The four nearest rows among all rows above each row, by straight-line distance, nearest first (none for the first five rows):
(in the rows, 128 means zero)
0: [135  75  85 106  71 130 113 129 111 115 126 111 174 138  95 138 118 101
 123 187 172 143 164 147  82 126 150 115 148 101 125 101  91 138 234]
1: [120 136 122 121 111 124 112 113 155 117 112 128 124 111 133 102 145 131
 129 143 131 117 136 157  60 103 120 138  76 121 127 120 144 154 164]
2: [134 130 119 116 114 130 139 153 135 113 142 119 110 144 127 149 149 152
 142 132 134 112 140 154 154 133 130 143  99 109 145 109 166 131 150]
3: [123 125 139 142 113 131 139 119 107 152 119 122 134 104 128 119  73 139
 168 130 135 109 164  97 119 135 120 151 106  74 118 137 131 158 192]
4: [131 135 107 145 157 153 138 112 144 103 122  95 140 136 130 115 129 149
 156 162 127 136 132 166  50 128 105 135  60  79 141 107 148 165 148]
5: [118 125 131 119  98 187 134 123 131 109 116 149 146 119 146 122 136 146
 182 156 119 118 141 138 111 120 127 145  85 104 125 114 149 138 191] : 1 2 3 4
6: [154 126 138 140 145 124 109 146 129  84 130 132 139 139 129 110 122 156
  74 185 114 137  89 167 134 120 124 165  16 117 111 121 117 184 144] : 1 4 2 5
7: [141 145 126 120 128 116 130 128 113  85 135 126 130 139 127 126 142 160
 167 126 145 111 167 105 100 125 136 157  48  83 137 145 124 120 128] : 2 1 5 4
8: [141 139 104 157 137 133 111 114 119 107 133 114 137 102 130 113 143 153
 163 138 125 101 125 133  85 105 115 119  32  73 126 128 120 123 131] : 7 4 1 5
9: [ 96 116 147 117 146 162 137 152 147 129 120 105 120 130 112 128  82 141
 136 159 130  94 113 129  62 140 105 123 124 138 124 132 111 113 177] : 1 5 3 4
10: [120 152 114 115 122 106 145 153  96 125 135 147 120 112 127 141 105 101
 138 115 126 135 167 107  97 131 130 118 152 127 131 150 141 140 123] : 3 2 7 1
11: [138 140 116 136 118 120  99 134 108 122 145 143 123 136 128 132 196  99
 140 130 122 111 134 109  85 135 132 147 194 109 111 124 148 131 118] : 10 2 1 7
12: [126 130 126 153 142 124 141 143 136 128 141 115 135 157 138 141 135 121
 145 118 107 122 108 126 128 119 128 132 143 148 104 142 128 139 113] : 10 2 11 9
13: [136 130 111 115 148 123 112 122 114 128 117  95 127 131 125 104 157 123
 136 139 137 137 166 120  82 111 124 132  66 114 129 138  89 136  77] : 7 8 1 4
14: [132 123 127  82 104 136 128 132 112 116 130 117 115 134 137 127  88 134
 139 160 116 125 109 106 101 106 103 119 187 130 104 118 129 160 137] : 10 12 9 11
15: [137 138 121 131 107 111 144 147 114 126 130 140 135 112 137 124 110 134
 134 130 130 125 136 129 106 158 125 136 134 150 146 127 142 133 125] : 10 12 2 14
16: [124 157 123 127 158 111 125 116 109  86 124 129 109 111 124  88 124 153
 136 127 115 129 113 131  94 125 124 156  68  98 135 143 167 131  99] : 7 8 1 13
17: [147 195 102 190 195 131 126 109 125  67 133 123 149 108 131 112 173 184
 157 152 113 153 172 134  74  98 136 152   1  32 154 134 161 113 131] : 8 7 4 16
18: [153 131 159 119 133 156 133 131 160 119 144 127 135 131 142 123 161 114
 139 127 130 123 125 122 111 136 138 162  62 100 143 163 150 152 100] : 7 16 2 13
19: [ 94 120 131 154  80 174  79 106 153 119 157 149 183 154 160  97  97 143
 103 187 137 109   1 181 165 114  92 108 234 181 119 118 181 197 177] : 14 12 15 9
20: [125 153 134 181 175 127  87  93 130  47 125 112 131 126 142 129 187 121
 143 182 136 124 137  84 113 135 130 160   1  84 138 104 171  81 131] : 17 8 7 16
21: [124 170 145 138 122 133 131 126 127 119 133 144 133 111 144 139 167 126
 122 136 107 155  69 112  71 118 130 130  79 122 128 151 136  93  88] : 16 18 12 15
22: [138 110 120  88  94 125 157 118 150 144 141 113 118 119 156 136 133 165
 171 137 137  99 164 150 145 120 124 137 119 105 118 101 167 183 183] : 2 5 3 1
23: [135 157 132 160 166 135 152 138  76 123 116 109 194 103 128 133 146 123
 165 154 109 126 110  78 141 142 132 128 112  91 140 116 160 157 164] : 3 15 12 5
24: [100 104 122 123 115 112 130 114 123 134 131 116 116 152 117 125 119 127
 137 179 140 106 122  74 101 114 107 142 104 121 130  99 118 172  71] : 13 14 12 15
25: [149 159 121 133 153 197 120 113 170 139 127  96 140 115 161  83 142 159
 107 171 124 133  75 163   7 117 121 144 106 132 137 141 133 126 124] : 4 1 21 9
26: [126 124 169 144 144 104 121 147 143 109 125 123 103 134 128 162 110 139
 162 130 143 151 150 139  82 124 156 139  68 100 148 132 106 103  89] : 7 13 18 16
27: [111 148 119 130 121 111 123 140 118 110  95  91 129 123 120 144 128 126
 145 145 118 104 122 148  95 110 107 136  75 114 142 108 142 141 166] : 1 2 4 8
28: [122 143 147 144 153  75 115 120 104  99 135 117 171 132 120 101 121  91
 108 120 139 141 139  95 111 118 109 131  81 108 128 146 121  75 115] : 13 16 7 21
29: [120 128 107 113 115 147 137 110 129 113 133 125 131 119 115 122 117 141
 138 131 119  92 139 162 113 112 110 132 153 123 104 106 130 152 126] : 14 15 12 2
30: [ 98 111 127 108 132 156 141 123 105 136 144 117 117 122 126 138  96 129
 173 162 135  98 108 128 138 132 113 110 123 104 117 114 141 204 144] : 29 14 22 3
31: [147 134 137  77 142 129 140  89 134  95 116 138 110 125 147 104 113 129
 182 158 109 137 145 158  81 112  80 125  67  72 136 104 163 217 189] : 4 1 5 22
32: [ 91 107 125 109 130 141 132 133 132 110 145 109 149 125 115 129  44 107
 154 101 132 128 140  93  53 160 110 116 209 134 142 100 140 127 121] : 14 10 15 9
33: [124 113 112 132 142 128  83 102 119 121 118 105 147 110 154  96 123 120
 114 145 121 112 116  91  94 134 101 129  67  70 140 120 105 161 137] : 8 13 1 27
34: [ 90  81  82 119 120 144 139 117 139 109 127 120  94 129 130 124  52 124
 179 131 116 128  98  99  95 129  89 144 200 126 126 115 123 178 148] : 14 32 30 29
35: [131 137 142 166 127 112 121 113 129 122 119  99 135 142 133 154 126 130
 160 120 144 123 123 139 131 127 114 138 129 108 119 113 137 123 147] : 12 27 2 15
36: [114 169  97 158  99 160 134 122 119 100 138 145 115 140 125 107 108 115
 117 112 107 156 197 143  89 120  99 133 124 132 135 114 131 129   1] : 13 10 15 29
37: [101 142 132 124 140 113 129 123 140 122 124 147 143 133 138 123 101 108
 131 102 118 128 149 124 142 127 110 131  98 110 124 123 122 102 115] : 28 35 15 12
38: [137 142 120 132 125 132 138 124 119 130 148 129 137 123 132 113 134 134
 122 138 142 101 123 112 157 127 118 119 188 157 117  94 138 140 131] : 29 15 12 14
39: [ 94  99 122  99 124 140 142 107 156 129 120 145 116 134 115 114  88 105
  95 114 133 135  89 133 135 137 114 137 178 115 146 107 145 146 129] : 29 14 38 34
40: [155  85 145 161 129 119 131 140  80 119 141 118 184 118  91 125 119 134
  95  97 145 116  82 162 109 152 132 154 129 114 112 147 100 135 195] : 35 15 12 29
41: [145 114  93 124 124 159 127 102 126  81 121  77 122 108 122 105 103 149
 170 167 141 113 147 154  49 121 125 139  16  59 102  98 129 183 199] : 4 8 31 1
42: [131 108 124 115 123 133 135 121 102  93 128 122 152 136 133 129 122 142
 151 167 128 124 124 165  70 124 125 145  83 100 136 108 117 142 219] : 5 27 1 4
43: [141 112 125  90 118 139 128 121 111 158 155 128 102 141 126 144 125 129
 142 148 125  95 149 154 127 121 130 142 156 144 138 114  97 148 112] : 29 38 15 14
44: [132 148 118 141 138 130 138 136 137 121 148 136 126 128 148 130 127 130
 141 149 117 134 126 129 108 114 123 132 111 121 124 100 141 117 134] : 15 12 35 37
45: [128 110 114 153 149 150 122 122 114  47 120 115 134 107 154  89  77 138
 118 168 123 116  95 153  48 145  95 140   1  44 138 101 161 232 226] : 41 4 31 42
46: [128 114 135 129 127 121 115 120 124 110 125 120 122 141  98 120 144 155
 120 146 114 131 116 130 111 129 116 137  60 125 136  86 142 127 114] : 44 27 16 2
47: [ 95 133 130 133 116 158 118 141 122 155 145 156 101 132 131 118 129 105
 113 111 141 109 108 126 179 125 148 137 202 161 111 125 123 127  71] : 38 12 43 39
48: [141 152 102 128 111 128 115 132 130 130 133 123 135  96 105 135 119 124
 156 115 115 128 135 102  74 133 123 145  94 103 131 112 159 146 136] : 44 15 27 1
49: [119 135 119 116 149 158 144 133 123 131 131 138 125 148 130  97 156 141
 150 130 121 131 103 133 135 110 129 124 120 135 126 154 172 159 133] : 12 44 2 29
50: [109 115 123 144 114 141 101 114 133 110 143 137 104 125 127 110 112 129
 117  97 132 131 112  88  81 124 117 145  23 122 139 125 151 140 116] : 46 16 48 33
51: [130 138 118 129 130 124 128 138 136 122 136 140 101 109 132 154 124 144
 131 116 117 114 114  78 141 133 110 138 145 135 102 101 146 134 144] : 38 44 12 15
52: [162 152 102 140 127 146 117 133  94  61 123 131 147 134 138 143 154 131
 151 134 109 127 141 132  84 100 119 165   1  56 142 135 137 131 172] : 8 7 17 4
53: [107 136 117 190 124 124 132 102  98 107 141 114 128  98 119 117 113 112
 171 136 116 117  76 115  48 107 107 132 116 104 126 117 189 154  81] : 48 16 44 21
54: [115 113  90 183 163 114 143 105 122 124 115 111 113 148 149 147 129 143
 201 137 109 159 106 162 117 117 115 153  39  72 125 103 152 157 201] : 4 27 42 8
55: [129 120 125 123  94 138 136 146 130 169 169 112 130 125 168 121  87 107
 124 109 132 112 140  92 160  95 102 132 176 123 108 134 124 166 159] : 38 14 51 12
56: [134 125 138 164 141 134 142 143 117 123 120 129 140 122 132 135 109 135
 157 152 144 137 131 127  92 128 119 129 114 117 131 143 111 146 125] : 44 15 35 12
57: [161 117 103 134 150 139 116 115 130  74 135 100 149 100 140 139 100 169
 179 178 127 122 143 151   5 111 103 121  29  58 123  86 114 177 208] : 41 4 42 45
58: [119 108  99 146 138 140 127 118 121 121 109 156 128 105 104 158 146 147
 177 134 145 126 142  94  91 139 139 119  38  65 133  98 139 163  89] : 8 48 7 46
59: [118 149 151 161 155 101 117  86 108  90 120 158 132 136 150 108 157 152
 130  89 102 132 124 112 114 114 140 145  80  93 114 103 155 128  39] : 16 46 37 21
60: [156 144 121 127 138 146 128 139  99 159 127 154 119 126 148 134  97 148
 164 133 112 121 134 147  76 128 115 129  70  65 138  86 140 171 120] : 48 44 4 56
61: [107 152 111 140 133 148  95 118 111 110 142 121 150 126 162  82 131 140
 122  96 116 141 140 155  89 160  95 156  81 108 147 117 151 150  27] : 36 16 59 13
62: [133 173  84 190 145 130  87 148  48 178 136 135 134 111 133 143 146 136
  89  99 118 116 126  65 151 137 127 158 190 152 129  88 161 147 119] : 38 51 11 47
63: [125 130 110 129 104 160 132 100  78 115 142 127 137 155 124 102 102  76
 160 140 136 129  56 107 176 127 107 115 152 121 115 125  96 186 245] : 30 55 14 38
64: [150 112 103 127 127 161 126 108 129  90 113 109 131 118 144 112 102 157
 177 161 123  97 120 158  53  96  97 142  55  86 105 104 146 183 190] : 41 4 57 42
65: [ 92 128 117 123 125  97 150  97  98  93 127 154  73 125 108 138 104  75
  94  97 115 155  52  94 113 117 153 112   1  30 136 146 182 185  69] : 50 16 58 59
66: [129 143 120 166 102 108 121 109  97 109 116 107 110 111 151 112 138 160
 164 161 135 114 160 137 123 112 108 136  79 105  98 123 150 105 142] : 8 35 44 27
67: [125 122 145 126 123 141 143 114 148 169 160 108 121 130 121  81 125 133
 125 147 130 138 146 138 105 133  95 118 224 156 105 136 112 135 134] : 38 14 29 43
68: [135 127 118 122 109 118 120 137 117 123 122 134 138 164 115 104 140 124
 151 141 137 121 113 109 132 136 111 132 121  89 119 121 133 110 156] : 35 44 2 37
69: [141 161 115 157 118 174 120 111 148 143 127 109 144 101 164 100 146 104
 136 156 107 120  89 133 166 112 122 139 126 125 131 126  96 163 138] : 44 12 38 49
70: [158 166 135 159 164  87 127 130  72  86 113 108 128 132 157 144 176 153
 161 116 109 148 148 145 107 129 152 154  20  73 113 140 157 115 151] : 52 7 8 17
71: [117 119  99 155 117 114 122 117 139 151 132 148 125 130 147 116 150 149
 147 142 132 123 130 129 149 113 131 120  96 116 147 112 170 121 141] : 44 2 68 49
72: [121 141 111 172 162 126 112  95  90  96  99 120 144 126 127 170 146 141
 160 124 132 116 139 103 101 110 128 138  65  86 116 138  79 115 104] : 8 7 13 56
73: [127 119 113 152 177 143 135 125 130 109 116 119 130 133 160 130 139 156
 166 150 137 108 144 134  75 112  94 143  53  90 131  88  95 172 183] : 4 64 42 8
74: [134 120 126 136 112 147 113 160 139 112 145 146 111 167 151 156  93 166
 158 140 138 139 153 135 112 114 135 165 127  92 144 115  71 136 134] : 56 44 26 43
75: [112 161 119 119 129 125 115 142  98 150 137 128 193 107 150 129 104 166
 131 157 136 115 108 129  96 122 153 123 107 117 125 154 103 104  91] : 56 15 44 21
76: [105 133 118 136 125 152 117 137 109 124 148 136 195 160 130  82 155 129
 140 108 108 168  44 169 169  82 126 152 184 154 123 134 179 115 178] : 49 12 38 68
77: [157  96  93 131 147 146 132 106 140 123 128 114 106 114 134 109 142 156
 142 169 123 120 189 193  55 129 126 162  57  86 140  96 155 133 224] : 42 4 41 64
78: [131 118 116 112 197 145 118 124 115 115 139 132 147 119 143  97 151 124
 128 124 110 117  90 111  98 130 121 120  92  75 138 165 127 211 113] : 33 49 18 16
79: [104 138  90 167 172 108 116 115 107 104 103 135 118 134 145 121 175 168
 166 163 176 128  85 105  80 130 141 136   1  48 126 161 192 140  70] : 58 16 8 20
80: [137 103 131 136 125 122 127 120 126 108 135 118 116 116 154 119 111 128
 128 146 145 126 146 144 100 132 112 135  87 128 125 103 129 156 136] : 44 56 1 15
81: [128 150 102 111 127 131 110 110 166 121 142 120 157 122 157 153  91 108
 126 142 147 128 179  72 166 132 123 113 147  99 129 121 145 150 124] : 37 51 55 38
82: [120 109 125 117 155 153 107 126 109 120 126 122 131 116 136 104  98 126
 131 134 119 133  98 114  81 111 117 134 112 111 133  86 159 162 155] : 80 44 48 33
83: [ 87  97 114  94  94 145 136 135 113 177 133 117 130 153 120 102  61  90
 157 173 141 114 139 114 123 132 103 112 250 133 112 109 117 176 183] : 14 34 67 55
84: [163 141 143 143 142 129 132 150 116  86 124 123 136 135 125 102 162 144
 117 130 120 127 153 134 128 160 129  97 115 122 108 114 142 119  99] : 44 15 46 12
85: [154 167 125 109 166 132 116 161  51 163 150 134  67 103 128 192  73  87
 158 129 115 113  85  69 244 134 102 155 218  99 126 122 163 108  77] : 47 51 62 38
86: [134 126 110 104 137 156 127 139  94 162 122 138 116 121 125 147 117 130
 127 134 128 104 138 139 149 143 127 100 170  87 113 118 126 169  90] : 43 29 30 38
87: [103 116 136 120  88 180 140  95 160  76 128 118 151 117 125  87 249  70
  85  85 145 125 127  50 130 152 163  95  20 105 117 166  98 182 155] : 18 50 33 78
88: [103  88 111 180 141 111 121 115 104 186 123 146  82 129 113 169  67 103
 203 144 141 135  81 154  50 136 152 141  34 104 143 125 190 220  21] : 53 58 60 24
89: [122 158 146 131 147 108 115 126 138 128 118 108 111 127 122 117 152 131
 149 138 132 139 210 139  66 129 134 160  51  73 155 148 150  94 139] : 7 26 13 1
90: [141 122  76 144 112 158 132 113 143 109 128 127 162 108 160 133 109 134
 211 140 132 140 156 122 136 126 133 134  93  75 148 132 166 178 219] : 5 3 22 54
91: [119 111 151 104 140 156 119 119  97  76 146 114 131 115 120  87 116 142
 121 192 108 139 109 183 123 118 129 141  39 123 146 132 115 151 156] : 6 42 46 80
92: [127 114 123 130 112 102 123 132 135 142 111 131 134 129 131 124 125 120
 124 127 121 132 141 112 146 136 128 127 147 138 127 147 124 138 113] : 15 12 37 10
93: [136 135 143 144 138 118 146 124 123 127 154 143 138 117 142 141 176 159
 164 141 127 129 159 126 138 102 138 125  88 107 119 154 135 136 113] : 44 71 7 56
94: [118 130 147 124 113 139 134 141 118 111 149 121 138 130 108 128 130 141
 145 139 137 111  99 146 145 139 138 136 116 113 125 140 117 118 154] : 68 2 35 44
95: [112 138 136 199 191 105 111 139 118 117 124 133 141 119 162 142 151 139
 164 134 121 145 179 145  97 103 122 132  30 106 143 100 133  73 178] : 70 89 8 73
96: [126 103  93 161 157  86 129 109 129 180 136 155 103 142 115 159  82 129
 162 140 125 141 121 143 114 145 129 135  13  85 124 114 123 191  38] : 88 58 60 24
97: [123 114 129  99 135 138 143 136 120  94 139 116  78 169 148 144 162 133
 152 117 145 138 233 136 124 135 130 186 103  74 141 117 141  90 236] : 2 89 77 7
98: [130 157 137 157 118 116 119 120 147  93 140 150 144 120 138 127 142 108
 117 121 149 113 129 129 129 129 119 134  69  99 141 140 155 102 116] : 37 44 18 28
99: [138 130 110 169 140 174 121 119 156 123 135  70 137 107 159 141 136 133
 201 146 127 112 159 117 158 152  82 163  28  43 144  93 176 137 255] : 90 54 5 73
100: [162 118 101 126 152 130 119 124  96  84 133 118 120 128 141 150 167 149
 111 113 127 105 142 134 112 121 120 138  34 100 133 127 103 117  98] : 7 8 13 72
101: [109 146 100  81  83 149 119 122  94  56 141  90  94 131 108  50 189 130
  86 185 121 124  78 100 104 144 118 158  37 145 110 114 230 139  23] : 16 46 61 50
102: [161 105  86 125 136 159 112 119  88  93 119  68 125 112 143 120  87 168
 154 154 115 101 172 150  48 124 104 130  54  68 105  96 113 176 209] : 41 64 57 73
103: [146 127  97 116 143 124 116 106 115 112 138 125 137 138 165 103 143 119
 146 143 133 138 144 128 113 116 127 114  92 148 133 124 115 142 140] : 80 44 13 56
104: [107 139 168 113 115 123 123 101 145 115 133 139 150 129 104 140 121 149
 155 138 107 135 157 138 150 162 137 131 125 111 147 134 111 158  99] : 92 94 37 15
105: [131 115  98 118 120 165 108 110 107  93 124 107 157 111 123 111 103 175
 146 140 111 117 148 144  44 120  95 151  75  90 137 110 105 184 204] : 102 64 42 41
106: [120 118 116 141 151 105 129 106 126 107 117 118 118 134 142 113 165 143
  86 126 121 131 111  96 102 125 145 139  96 113 102 150 165 176 102] : 16 49 78 46
107: [124 139 179  71 139 114 149 119 110 112 128 159 125 124 117  65  77 121
  93 126 119 156  61 168 115 108 115 150 104  89 150 158 227 195 126] : 16 49 82 39
108: [118  88 104 100 107 141 142 123 113  86 126 117 153 130 118 109 101 135
 172 148 123 125 145 158  25 112  98 142 126  92 136  81 106 171 221] : 42 105 64 102
109: [117 149 122 176 130 148 100 103 189  94 112 149 173 113 140 110 135 152
 167 150 138 132 138 111 129 137 150 106  16  67 116 123 185 177 108] : 58 8 98 18
110: [119 137 119 158 125 126 125 111 160 109 136 152 106 135 122 142 146 154
 165 130 111 128 135 132 108 106 130 140  25  81 146 148 144 176  74] : 58 18 8 93
111: [109 114  98  75 127 180 134 113  99 147 145 102 140 140 130 132  62  85
 157 147 162  96 131 103 116 123 117 118 190 120 116  81 113 180 154] : 83 14 30 34
112: [160 129 106 158 162 142  97 109 113  91 141 118 138 128 138 131 149 167
 168 144 111 141 124 134  81 121 120 142   1  74 152 125 171 125 141] : 8 52 4 17
113: [134 127 121 109 131 138 135 126 149 108 117 116 120 119 145 112 132 117
 141 160 102 128 162 119 115 158 113 102  83 115 129 109 134 115 149] : 44 80 103 37
114: [119 124 102 142 150 147 108 123 119 119 142 117 140 125 125 135 108 147
 136 128 126 128 158 124  88  97 122 119 104 108 133 107 160 131 137] : 44 82 48 80
115: [ 95 131 122 135 178 142 112 119 118  71 119 111 143 109 146 121 102 112
 132 182 111  98 121 105  90 109 138 122   4  92 133 113  79 152  92] : 33 8 72 13
116: [121 132 134 172 124 108 142 138  91 112 128 135 181 124 141 106 107  98
 217 181 102 145  80 107 166 114 101 127 105 120 127 102 167 185 218] : 23 63 90 30
117: [155  95 119  45  86 154 121 117 154 134 148 125 133 135 112 106  56 124
 151 138 133 102 181 119  79 121  99 137 201 158 120  91  85 255 187] : 111 83 14 34
118: [ 99 121 124 142 150 104 131 107 108  95 114 117 142 108 129 121 114 116
  84 135 138 135 130  75 143 148 128 120  83 111 126 134 100 100  79] : 28 37 92 98
119: [129 141  84 149 117 136 108 100 152 101 125 151 123 122 104  92 153 128
 113 120 138 112  97  60  16 115 139 164  58 100 140 120 142 183 198] : 1 50 48 33
